Below is a small trained network, with its code and all its weights. Each question gives an input and a class and asks what happens when units are switched off, that is, made to give their printed mean instead of their output.

import numpy as np


def w(rows, s, z=0):
    codes = np.array(rows[::2]) - 128.0
    scale = np.full(codes.shape[1], s)
    scale[-1] = z or s
    return codes * scale


def f(y):
    return np.maximum(y, 0)


def log_softmax(a):
    a = a - a.max(-1, keepdims=True)
    return a - np.log(np.exp(a).sum(-1, keepdims=True))


def net(x, mask):
    res = np.array(x, float).reshape(1, 5) / 4 @ E
    y = f(res @ A[0][:, :-1].T + A[0][:, -1])
    res = res + np.where(mask, y, B[0][:, -1]) @ B[0][:, :-1]
    return log_softmax(res[-1] @ U[:, :-1].T + U[:, -1])


A, B = {}, {}
E = w([
[114,152,209,4,68,178,111,194,153,81],'x0',
[109,218,127,73,194,156,226,34,140,37],'x1',
[255,49,82,98,121,216,105,89,170,106],'x2',
[29,30,139,119,185,211,149,133,183,190],'x3',
[156,18,202,158,124,33,192,135,166,56],'x4',
],0.0074)
A[0] = w([
[111,182,155,90,186,168,204,21,137,71,64],'n1',
[202,61,78,103,109,182,108,67,128,92,103],'n2',
[128,205,80,111,101,184,66,123,85,164,110],'n3',
[129,166,130,155,106,102,142,158,132,112,100],'n4',
[7,69,131,116,209,208,170,139,197,192,86],'n5',
[134,115,125,148,74,145,92,175,105,158,71],'n6',
[28,181,185,154,126,40,148,179,39,165,104],'n7',
[229,97,82,106,112,188,115,121,211,130,86],'n8',
[116,200,71,124,138,184,101,148,107,180,76],'n9',
[121,138,85,203,162,110,129,103,134,144,75],'n10',
[118,119,156,46,124,153,119,181,140,97,69],'n11',
[114,122,159,72,62,148,110,130,142,117,65],'n12',
[117,147,197,90,98,185,120,175,174,86,75],'n13',
[139,79,148,172,76,122,20,182,113,168,60],'n14',
[144,144,187,41,67,151,119,199,128,95,91],'n15',
[58,79,157,152,198,187,142,129,170,174,45],'n16',
[251,94,79,105,91,185,127,89,173,130,93],'n17',
[125,124,177,35,72,142,127,161,165,116,67],'n18',
[96,42,83,81,201,188,123,133,196,132,74],'n19',
[145,84,119,168,79,121,80,196,109,175,50],'n20',
[107,154,117,89,172,148,210,75,121,96,73],'n21',
[196,200,102,133,62,67,101,137,78,74,102],'n22',
[99,167,103,81,182,149,215,48,144,54,70],'n23',
[168,138,74,213,156,99,134,112,74,111,82],'n24',
[164,64,192,152,136,65,182,129,173,68,83],'n25',
[113,142,122,99,152,130,216,63,130,70,1],'n26',
[131,120,152,56,110,132,132,164,144,125,48],'n27',
[139,77,192,161,127,94,161,130,152,71,21],'n28',
[199,191,112,147,55,73,93,110,93,87,48],'n29',
[111,74,163,155,114,145,104,176,148,213,115],'n30',
[128,98,43,218,162,122,172,63,128,171,91],'n31',
[141,74,98,147,71,89,58,217,112,170,88],'n32',
[229,134,90,95,94,113,116,112,95,101,97],'n33',
[136,74,210,176,122,69,219,129,183,68,62],'n34',
[102,146,163,116,139,94,128,145,116,149,63],'n35',
[130,58,166,198,126,95,185,109,120,99,16],'n36',
[151,81,165,138,134,78,173,129,135,113,28],'n37',
[185,98,119,161,151,180,109,110,152,86,22],'n38',
[91,207,29,130,152,205,80,109,62,203,81],'n39',
[151,108,60,196,173,80,155,81,114,177,67],'n40',
[2,191,123,155,106,74,173,170,128,133,41],'n41',
[217,192,129,136,64,74,108,123,49,87,63],'n42',
[136,105,84,176,183,93,135,64,121,167,39],'n43',
[123,86,151,139,82,127,92,139,101,165,27],'n44',
[115,192,87,124,130,201,66,105,109,181,67],'n45',
[155,105,75,211,214,110,135,101,108,147,58],'n46',
[150,70,158,134,91,60,141,138,142,148,99],'n47',
],0.0076,0.0036)
B[0] = w([
[189,184,79,188,193,122,57,200,195,115,243],'n1',
[86,88,160,111,227,205,136,217,28,95,218],'n2',
[130,57,68,43,92,72,140,126,151,178,225],'n3',
[119,113,140,131,124,186,155,174,127,155,158],'n4',
[190,128,179,201,64,184,219,68,156,221,255],'n5',
[187,173,110,141,158,106,106,162,170,131,183],'n6',
[85,23,155,132,242,246,158,213,3,130,242],'n7',
[73,88,178,124,201,164,134,173,38,143,224],'n8',
[126,51,89,39,101,85,136,164,166,170,208],'n9',
[60,156,176,103,101,98,109,124,126,84,179],'n10',
[73,186,182,120,90,77,86,99,119,82,193],'n11',
[88,145,157,135,87,82,84,115,117,86,179],'n12',
[58,178,170,137,69,76,56,72,109,68,204],'n13',
[186,185,88,173,188,115,72,158,172,108,230],'n14',
[50,199,180,138,45,64,73,83,101,63,228],'n15',
[152,139,182,177,68,166,196,80,157,218,204],'n16',
[79,78,164,128,222,199,140,209,40,118,231],'n17',
[58,199,171,114,69,69,67,85,100,76,208],'n18',
[129,117,195,187,94,179,226,86,119,208,223],'n19',
[156,174,79,190,174,120,70,166,181,100,209],'n20',
[214,169,99,190,190,136,68,188,186,111,206],'n21',
[171,119,185,191,74,183,212,108,168,204,223],'n22',
[190,195,53,195,196,98,55,205,204,109,240],'n23',
[70,173,179,134,57,108,110,111,121,119,193],'n24',
[136,62,30,19,95,106,132,159,131,190,221],'n25',
[199,175,114,139,178,141,66,154,168,154,194],'n26',
[72,164,170,121,107,98,83,129,125,145,170],'n27',
[122,82,75,32,116,126,123,111,171,202,184],'n28',
[148,119,182,171,98,189,196,78,168,215,205],'n29',
[192,165,115,188,139,148,143,145,168,119,213],'n30',
[34,226,201,118,47,52,53,80,104,52,218],'n31',
[217,229,70,211,210,106,62,169,191,73,235],'n32',
[114,96,166,168,123,186,210,114,112,201,195],'n33',
[128,68,57,30,83,102,113,148,140,195,226],'n34',
[123,131,140,123,149,149,126,151,99,121,153],'n35',
[128,96,119,45,87,102,102,144,145,159,182],'n36',
[136,88,86,67,95,125,109,155,141,190,170],'n37',
[104,103,162,104,156,163,117,191,81,154,168],'n38',
[129,74,53,21,75,82,133,154,151,190,254],'n39',
[73,169,183,106,60,106,47,106,106,74,203],'n40',
[111,69,167,126,224,229,143,224,34,129,211],'n41',
[166,118,172,188,81,184,197,79,161,204,219],'n42',
[57,191,190,115,68,108,45,86,116,87,184],'n43',
[177,150,107,157,135,148,97,156,143,123,168],'n44',
[127,50,65,34,103,103,134,112,154,166,214],'n45',
[43,181,193,100,81,90,68,89,123,74,197],'n46',
[166,88,66,78,119,121,109,151,170,149,188],'n47',
],0.0056,0.0083)
U = w([
[190,167,74,181,184,123,69,159,188,120,117],'0',
[54,165,172,116,57,106,70,99,99,103,122],'1',
[136,63,49,19,89,119,137,138,147,168,110],'2',
[99,78,155,137,218,163,153,170,5,136,118],'3',
[163,124,168,199,73,152,237,94,159,175,128],'4',
[135,101,96,139,123,113,165,118,95,107,252],'5',
[139,129,81,141,145,111,177,73,97,86,111],'6',
[134,98,101,132,159,107,174,66,120,71,110],'7',
],0.011,0.015)

Each question gives the input, the list of numbers given to net, and the class t.
The units are the neurons (one row each of A and B). Each row of codes is followed by its name. A weight is (code - 128) times the scale printed after its matrix; where a second scale follows, it is the last column's (A, B and U).
mask holds one flag per neuron, in row order. A switched-off neuron (its flag False) gives its mean, the last column of its row in B, instead of its output. The means were averaged over made-up inputs and are rounded, as every weight is.
A unit's drop is (log p(t) with every unit on - log p(t) with that unit switched off) / (log p(t) with every unit on - log p(t) with every unit switched off).
The circuit of an input: a set's keep is (log p(t) with only the set's units on - log p(t) with every unit switched off) / (log p(t) with every unit on - log p(t) with every unit switched off). Starting from the 12 units with the biggest drops (on a tie, the unit counted first), units are removed one at a time, each time the one whose removal leaves the highest keep (on an exact tie, the one counted first), for as long as the keep stays at least 0.8.
circuit, biggest first: the units of the circuit, biggest drop first
unit that matters most: the unit with the biggest drop
k most important neurons: the k neurons with the biggest drops, biggest first
drop when u is switched off: that unit's drop, to one decimal
input [-7,-4,-5,-5,8], class 2: 3 most important neurons => [n25 n34 n47]
input [-3,7,8,8,7], class 3: 4 most important neurons => [n2 n17 n8 n19]
input [6,-7,-4,0,-6], class 0: unit that matters most => n32
input [4,3,-4,-6,-5], class 4: circuit, biggest first => [n22 n42]
input [-8,-7,7,2,3], class 1: 2 most important neurons => [n31 n46]
input [3,2,8,-7,2], class 3: 2 most important neurons => [n17 n2]
input [5,-7,-3,-1,-7], class 0: 3 most important neurons => [n32 n14 n20]
input [-8,1,-8,8,-8], class 1: 2 most important neurons => [n31 n43]
input [-8,2,6,-8,-1], class 1: 3 most important neurons => [n31 n40 n46]
input [-6,-4,-4,-6,7], class 2: 3 most important neurons => [n25 n34 n47]
input [4,2,4,-5,-2], class 4: 2 most important neurons => [n22 n42]
input [7,6,-4,8,4], class 4: 3 most important neurons => [n5 n16 n19]
input [3,4,0,-7,7], class 2: 4 most important neurons => [n25 n34 n5 n28]
input [-4,-3,-4,7,-1], class 4: unit that matters most => n5
input [7,-7,-2,0,2], class 0: 2 most important neurons => [n32 n14]
input [1,-6,3,-2,8], class 2: 3 most important neurons => [n25 n34 n28]
input [1,-5,5,6,4], class 4: 3 most important neurons => [n19 n5 n16]
input [-4,4,-5,2,2], class 3: 2 most important neurons => [n7 n41]
input [2,-2,-6,7,0], class 4: drop when n5 is switched off => 1.5
input [8,-7,8,-7,-8], class 1: unit that matters most => n15
input [0,8,-6,-6,-2], class 0: drop when n23 is switched off => 0.1
input [-3,-2,-8,-4,5], class 3: drop when n7 is switched off => 0.7
input [-4,5,6,8,0], class 4: drop when n16 is switched off => 0.4
